Below are the code and all the weights of a small trained network. Each question names an input and a class and asks about switching units off, where a switched-off unit gives its printed mean instead of its output.

import numpy as np


def w(rows, s, z=0):
    codes = np.array(rows[::2]) - 128.0
    scale = np.full(codes.shape[1], s)
    scale[-1] = z or s
    return codes * scale


def norm(h):
    return h / np.sqrt((h * h).mean(-1, keepdims=True) + 1e-5)


def f(y):
    return y / 2 * (1 + np.tanh(0.7978845608 * (y + 0.044715 * y**3)))


def log_softmax(a):
    a = a - a.max(-1, keepdims=True)
    return a - np.log(np.exp(a).sum(-1, keepdims=True))


def net(x, mask):
    res = np.array(x, float).reshape(1, 3) / 4 @ E
    u = 0
    for l in range(2):
        y = f(norm(res) @ A[l][:, :-1].T + A[l][:, -1])
        res = res + np.where(mask[u : u + 9], y, B[l][:, -1]) @ B[l][:, :-1]
        u += 9
    return log_softmax(norm(res)[-1] @ U[:, :-1].T + U[:, -1])


A, B = {}, {}
E = w([
[93,106,100,234,163,147,104,132,124,126],'x0',
[117,103,175,82,162,142,68,117,115,113],'x1',
[148,110,134,125,95,99,99,157,117,7],'x2',
],0.016)
A[0] = w([
[139,225,67,110,128,167,230,128,226,242,3],'0.n0',
[29,98,70,206,229,236,143,74,122,166,78],'0.n1',
[154,117,209,103,53,54,174,160,73,74,86],'0.n2',
[156,169,109,173,87,82,149,138,184,61,69],'0.n3',
[74,76,236,128,196,164,13,129,45,94,251],'0.n4',
[89,84,65,239,159,145,68,205,122,55,24],'0.n5',
[142,152,101,155,140,144,140,103,131,118,71],'0.n6',
[69,98,198,36,212,249,89,70,93,171,132],'0.n7',
[203,52,49,133,50,104,119,254,135,94,82],'0.n8',
],0.0081,0.0041)
B[0] = w([
[118,147,201,95,134,148,105,161,176,23,234],'0.n0',
[205,76,79,116,105,24,98,168,151,182,235],'0.n1',
[156,100,160,111,186,74,103,183,154,248,196],'0.n2',
[119,119,87,135,83,111,126,138,78,103,179],'0.n3',
[161,96,157,89,163,178,75,114,185,185,255],'0.n4',
[53,194,118,137,137,155,172,91,63,51,217],'0.n5',
[142,108,140,101,120,88,124,133,118,100,128],'0.n6',
[90,121,86,126,89,123,143,19,64,111,238],'0.n7',
[92,96,103,149,77,139,180,121,130,156,201],'0.n8',
],0.012,0.0098)
A[1] = w([
[147,161,143,99,92,125,125,58,65,138,89],'1.n0',
[161,110,149,151,182,140,52,110,157,37,125],'1.n1',
[118,85,130,128,126,138,119,129,111,157,92],'1.n2',
[154,138,147,89,125,132,170,51,70,132,113],'1.n3',
[101,196,189,85,105,180,169,130,198,65,28],'1.n4',
[176,145,91,139,90,36,192,195,135,150,32],'1.n5',
[95,178,111,111,161,163,112,83,7,129,91],'1.n6',
[128,149,140,137,173,212,103,101,129,68,3],'1.n7',
[163,127,206,49,127,169,154,163,177,122,112],'1.n8',
],0.013,0.0054)
B[1] = w([
[157,138,134,190,130,149,205,130,92,71,182],'1.n0',
[167,186,163,154,120,108,207,223,157,160,190],'1.n1',
[161,135,170,137,84,67,127,133,156,103,153],'1.n2',
[85,200,46,216,78,89,155,218,82,79,190],'1.n3',
[217,21,101,61,150,73,29,123,127,210,208],'1.n4',
[94,211,241,147,201,254,150,223,228,111,254],'1.n5',
[81,143,124,126,94,127,180,158,102,74,203],'1.n6',
[74,197,201,153,144,144,164,247,244,181,161],'1.n7',
[134,108,44,171,120,97,88,18,88,135,254],'1.n8',
],0.0098,0.0086)
U = w([
[206,72,105,84,134,67,25,77,124,194,3],'0',
[81,180,192,140,178,160,131,239,210,165,224],'1',
[46,161,74,144,70,134,205,78,9,46,152],'2',
],0.015,0.00062)

Each question gives the input, the list of numbers given to net, and the class t.
The units are the neurons (one row each of A and B). Each row of codes is followed by its name. A weight is (code - 128) times the scale printed after its matrix; where a second scale follows, it is the last column's (A, B and U).
mask holds one flag per neuron, layer by layer. A switched-off neuron (its flag False) gives its mean, the last column of its row in B, instead of its output. The means were averaged over made-up inputs and are rounded, as every weight is.
A unit's drop is (log p(t) with every unit on - log p(t) with that unit switched off) / (log p(t) with every unit on - log p(t) with every unit switched off).
The circuit of an input: a set's keep is (log p(t) with only the set's units on - log p(t) with every unit switched off) / (log p(t) with every unit on - log p(t) with every unit switched off). Starting from the 12 units with the biggest drops (on a tie, the unit counted first), units are removed one at a time, each time the one whose removal leaves the highest keep (on an exact tie, the one counted first), for as long as the keep stays at least 0.8.
units of the circuit, in order: the units of the circuit, biggest drop first
unit that matters most: the unit with the biggest drop
top k neurons in layer l: the k neurons of layer l with the biggest drops, biggest first
drop of u: that unit's drop, to one decimal
input [-2,5,-7], class 2: units of the circuit, in order : [0.n7]
input [-1,-8,5], class 1: top 2 neurons in layer 0 : [0.n7; 0.n2]
input [-8,1,-5], class 2: top 2 neurons in layer 1 : [1.n3; 1.n0]
input [-2,3,1], class 0: top 3 neurons in layer 0 : [0.n4; 0.n5; 0.n2]
input [-4,0,5], class 1: top 2 neurons in layer 0 : [0.n4; 0.n0]
input [0,8,-1], class 2: top 3 neurons in layer 0 : [0.n7; 0.n1; 0.n2]
input [6,7,0], class 0: top 3 neurons in layer 0 : [0.n1; 0.n4; 0.n0]
input [-1,1,0], class 2: top 2 neurons in layer 0 : [0.n7; 0.n1]
input [-7,-5,0], class 0: top 2 neurons in layer 0 : [0.n0; 0.n1]
input [4,0,2], class 2: top 2 neurons in layer 0 : [0.n5; 0.n0]
input [0,-4,5], class 1: top 2 neurons in layer 0 : [0.n2; 0.n7]
input [1,8,-5], class 0: top 2 neurons in layer 0 : [0.n4; 0.n5]
input [-4,0,-3], class 0: top 2 neurons in layer 0 : [0.n0; 0.n5]
input [3,6,-4], class 0: unit that matters most : 0.n1
input [0,-3,6], class 1: top 2 neurons in layer 0 : [0.n2; 0.n7]
input [0,5,-8], class 2: top 2 neurons in layer 0 : [0.n7; 0.n2]
input [-3,-5,-8], class 0: drop of 0.n0 : 3.3
input [-1,-4,7], class 1: drop of 1.n5 : 0.5
input [3,3,-4], class 0: drop of 0.n1 : 1.5
input [3,8,-6], class 0: units of the circuit, in order : [0.n1]
input [-8,-7,3], class 1: drop of 1.n5 : 0.7
